Here is a tiny trained network, its code and every weight. The questions are about switching its units off for an input and a class, where a switched-off unit gives its printed mean instead of its output.

import numpy as np


def w(rows, s, z=0):
    codes = np.array(rows[::2]) - 128.0
    scale = np.full(codes.shape[1], s)
    scale[-1] = z or s
    return codes * scale


def f(y):
    return np.maximum(y, 0)


def log_softmax(a):
    a = a - a.max(-1, keepdims=True)
    return a - np.log(np.exp(a).sum(-1, keepdims=True))


def net(x, mask):
    res = np.array(x, float).reshape(1, 6) / 4 @ E
    y = f(res @ A[0][:, :-1].T + A[0][:, -1])
    res = res + np.where(mask, y, B[0][:, -1]) @ B[0][:, :-1]
    return log_softmax(res[-1] @ U[:, :-1].T + U[:, -1])


A, B = {}, {}
E = w([
[116,164,83,225,124,216],'x0',
[127,108,143,147,112,122],'x1',
[3,122,141,139,203,74],'x2',
[167,204,211,168,195,67],'x3',
[130,150,123,97,155,159],'x4',
[132,154,119,90,163,163],'x5',
],0.011)
A[0] = w([
[90,163,109,189,134,131,204],'n0',
[88,81,144,130,170,95,132],'n1',
[143,53,76,132,107,121,244],'n2',
[167,210,169,186,185,92,45],'n3',
[37,140,154,148,129,143,74],'n4',
[121,142,102,92,151,139,240],'n5',
[40,174,127,120,157,89,155],'n6',
[130,140,69,254,143,208,103],'n7',
[151,180,215,144,187,72,83],'n8',
[124,86,140,58,123,105,99],'n9',
[197,191,105,142,60,122,60],'n10',
[45,153,129,154,171,149,86],'n11',
[64,112,95,127,184,89,104],'n12',
[65,75,61,104,147,138,88],'n13',
[140,89,104,86,57,162,52],'n14',
[148,78,152,127,117,114,254],'n15',
[159,53,162,62,149,66,75],'n16',
[189,144,109,153,115,149,185],'n17',
[83,91,113,92,113,154,39],'n18',
[62,111,157,161,161,149,47],'n19',
],0.012,0.0055)
B[0] = w([
[148,18,134,95,165,129,208],'n0',
[189,131,191,80,105,159,196],'n1',
[140,172,158,188,166,159,209],'n2',
[42,137,104,179,55,172,237],'n3',
[221,175,115,76,87,116,183],'n4',
[148,105,150,218,174,153,188],'n5',
[198,113,135,103,153,104,228],'n6',
[62,87,59,98,179,37,251],'n7',
[76,152,136,205,71,171,254],'n8',
[62,107,90,106,133,113,181],'n9',
[192,133,119,79,113,75,195],'n10',
[198,127,131,101,123,85,201],'n11',
[194,156,173,101,76,118,204],'n12',
[126,167,123,254,78,162,192],'n13',
[123,183,119,155,99,179,189],'n14',
[137,98,223,77,176,196,192],'n15',
[67,95,31,61,176,69,207],'n16',
[213,118,149,91,145,135,205],'n17',
[102,103,110,141,45,208,162],'n18',
[164,165,106,140,149,80,175],'n19',
],0.0079,0.012)
U = w([
[233,218,111,88,65,94,76],'0',
[44,245,82,213,2,140,83],'1',
[24,132,37,64,185,65,91],'2',
[138,163,156,164,175,131,254],'3',
],0.0083,0.0091)

Each question gives the input, the list of numbers given to net, and the class t.
The units are the neurons (one row each of A and B). Each row of codes is followed by its name. A weight is (code - 128) times the scale printed after its matrix; where a second scale follows, it is the last column's (A, B and U).
mask holds one flag per neuron, in row order. A switched-off neuron (its flag False) gives its mean, the last column of its row in B, instead of its output. The means were averaged over made-up inputs and are rounded, as every weight is.
A unit's drop is (log p(t) with every unit on - log p(t) with that unit switched off) / (log p(t) with every unit on - log p(t) with every unit switched off).
The circuit of an input: a set's keep is (log p(t) with only the set's units on - log p(t) with every unit switched off) / (log p(t) with every unit on - log p(t) with every unit switched off). Starting from the 12 units with the biggest drops (on a tie, the unit counted first), units are removed one at a time, each time the one whose removal leaves the highest keep (on an exact tie, the one counted first), for as long as the keep stays at least 0.8.
circuit, biggest first: the units of the circuit, biggest drop first
top k neurons: the k neurons with the biggest drops, biggest first
drop of u: that unit's drop, to one decimal
input [-6,5,-5,-4,-4,1], class 2: circuit, biggest first -> [n16]
input [-4,4,-2,-5,-8,1], class 1: circuit, biggest first -> [n14 n6]
input [-4,4,-1,4,8,0], class 1: circuit, biggest first -> [n8 n0 n17]
input [2,-5,8,8,-4,8], class 0: top 2 neurons -> [n6 n11]
input [4,8,-5,8,4,-3], class 1: top 2 neurons -> [n3 n8]
input [4,0,-1,0,4,4], class 2: circuit, biggest first -> [n7 n13]
input [-5,8,-6,1,-6,-7], class 3: top 4 neurons -> [n15 n4 n12 n2]
input [8,-6,8,8,7,7], class 0: circuit, biggest first -> [n11 n4]
input [-2,0,5,4,7,6], class 0: top 3 neurons -> [n12 n6 n11]
input [-4,2,6,-3,3,-7], class 0: circuit, biggest first -> [n12 n1]
input [1,-6,5,6,-8,-1], class 1: top 3 neurons -> [n3 n8 n17]
input [3,8,-3,-4,-2,-5], class 3: top 2 neurons -> [n3 n8]
input [-7,-2,-5,-3,7,1], class 2: top 2 neurons -> [n16 n9]
input [-2,3,-2,3,-1,-5], class 1: circuit, biggest first -> [n6]
input [-3,-4,1,7,3,-5], class 1: top 2 neurons -> [n8 n3]
input [-7,-3,3,7,-2,6], class 1: top 3 neurons -> [n8 n3 n7]
input [-2,-3,-4,8,-2,-5], class 1: top 2 neurons -> [n3 n8]
input [-2,7,-2,-2,-6,3], class 3: top 2 neurons -> [n7 n3]
input [5,1,-3,0,0,3], class 2: drop of n12 -> 0.1
input [-8,3,-4,-2,-1,6], class 2: drop of n6 -> 0.0
input [-7,5,1,0,7,5], class 2: drop of n16 -> 0.5
